Below are the code and all the weights of a small trained network. Each question names an input and a class and asks about switching units off, where a switched-off unit gives its printed mean instead of its output.

import numpy as np


def w(rows, s, z=0):
    codes = np.array(rows[::2]) - 128.0
    scale = np.full(codes.shape[1], s)
    scale[-1] = z or s
    return codes * scale


def f(y):
    return np.maximum(y, 0)


def log_softmax(a):
    a = a - a.max(-1, keepdims=True)
    return a - np.log(np.exp(a).sum(-1, keepdims=True))


def net(x, mask):
    res = np.array(x, float).reshape(1, 5) / 4 @ E
    y = f(res @ A[0][:, :-1].T + A[0][:, -1])
    res = res + np.where(mask, y, B[0][:, -1]) @ B[0][:, :-1]
    return log_softmax(res[-1] @ U[:, :-1].T + U[:, -1])


A, B = {}, {}
E = w([
[42,149,157,168,98,145,75,126,190,159],'x0',
[137,176,192,126,93,161,118,52,92,6],'x1',
[113,136,156,106,137,143,141,146,118,145],'x2',
[125,210,123,186,181,67,170,116,137,137],'x3',
[113,135,125,69,115,110,149,107,146,109],'x4',
],0.016)
A[0] = w([
[199,174,133,129,239,110,196,160,106,101,141],'N0',
[32,187,128,209,165,107,188,79,178,142,56],'N1',
[108,115,97,179,167,70,232,117,64,95,115],'N2',
[46,129,87,132,121,148,98,103,238,221,179],'N3',
[199,225,206,135,153,125,152,42,45,55,219],'N4',
[28,178,191,165,69,79,103,133,166,118,168],'N5',
[198,135,99,98,139,21,184,197,144,254,255],'N6',
[68,210,68,178,151,104,130,96,207,129,141],'N7',
[62,37,170,129,81,186,34,120,186,135,143],'N8',
[57,53,113,114,143,136,94,141,124,228,166],'N9',
[205,45,109,82,107,135,164,173,43,94,200],'N10',
[178,91,73,149,141,28,159,140,94,173,149],'N11',
[215,59,70,76,117,191,148,114,82,121,178],'N12',
],0.0085,0.0049)
B[0] = w([
[252,204,171,153,139,54,136,17,243,142,200],'N0',
[236,212,99,36,148,223,73,224,26,223,186],'N1',
[145,211,186,193,123,27,167,93,179,122,181],'N2',
[121,6,79,221,151,183,168,129,163,119,215],'N3',
[169,186,164,195,166,135,154,86,58,113,250],'N4',
[102,97,202,194,126,180,92,226,34,134,190],'N5',
[162,51,142,74,136,3,139,244,224,192,253],'N6',
[117,162,105,70,94,180,144,218,104,243,188],'N7',
[67,111,141,214,113,170,94,46,204,82,204],'N8',
[103,98,31,181,86,114,147,90,202,143,211],'N9',
[166,187,62,146,173,170,57,195,23,149,215],'N10',
[185,68,156,127,176,27,197,152,199,130,200],'N11',
[109,112,90,68,185,254,103,234,69,211,205],'N12',
],0.007,0.02)
U = w([
[129,117,47,97,198,98,100,248,136,202,217],'0',
[213,170,146,125,76,196,141,180,21,109,202],'1',
[41,67,67,171,83,107,214,100,221,132,179],'2',
[36,119,254,168,45,99,7,72,121,38,94],'3',
[234,106,185,95,78,30,179,180,206,122,2],'4',
[127,234,145,173,197,78,189,15,146,127,33],'5',
],0.0083,0.0026)

Each question gives the input, the list of numbers given to net, and the class t.
The units are the neurons (one row each of A and B). Each row of codes is followed by its name. A weight is (code - 128) times the scale printed after its matrix; where a second scale follows, it is the last column's (A, B and U).
mask holds one flag per neuron, in row order. A switched-off neuron (its flag False) gives its mean, the last column of its row in B, instead of its output. The means were averaged over made-up inputs and are rounded, as every weight is.
A unit's drop is (log p(t) with every unit on - log p(t) with that unit switched off) / (log p(t) with every unit on - log p(t) with every unit switched off).
The circuit of an input: a set's keep is (log p(t) with only the set's units on - log p(t) with every unit switched off) / (log p(t) with every unit on - log p(t) with every unit switched off). Starting from the 12 units with the biggest drops (on a tie, the unit counted first), units are removed one at a time, each time the one whose removal leaves the highest keep (on an exact tie, the one counted first), for as long as the keep stays at least 0.8.
circuit, biggest first: the units of the circuit, biggest drop first
most important unit: the unit with the biggest drop
top k neurons: the k neurons with the biggest drops, biggest first
drop of u: that unit's drop, to one decimal
input [-7,-6,4,1,7], class 4: circuit, biggest first -> N0
input [-8,-2,-6,1,7], class 4: top 4 neurons -> N0, N11, N2, N1
input [-2,1,8,-4,-2], class 1: top 2 neurons -> N6, N11
input [6,3,-3,2,1], class 1: circuit, biggest first -> N1, N6
input [0,1,4,4,-1], class 5: circuit, biggest first -> N12, N6
input [0,1,3,2,-5], class 5: circuit, biggest first -> N6, N12
input [8,1,-5,7,1], class 1: top 2 neurons -> N6, N5
input [1,0,-7,0,3], class 2: top 3 neurons -> N10, N1, N12
input [8,0,1,-4,-6], class 2: top 2 neurons -> N3, N9
input [0,1,8,6,1], class 5: top 3 neurons -> N0, N12, N10
input [1,-2,-6,-8,1], class 2: top 2 neurons -> N8, N1
input [1,4,6,-6,-1], class 3: top 2 neurons -> N8, N1
input [-2,1,4,0,3], class 1: drop of N11 -> 0.2
input [-5,1,4,3,8], class 5: most important unit -> N4
input [-5,-1,3,1,1], class 4: top 2 neurons -> N0, N1
input [-2,3,-1,-7,7], class 1: drop of N6 -> 0.5
input [2,4,-7,-8,-7], class 3: drop of N8 -> 0.5
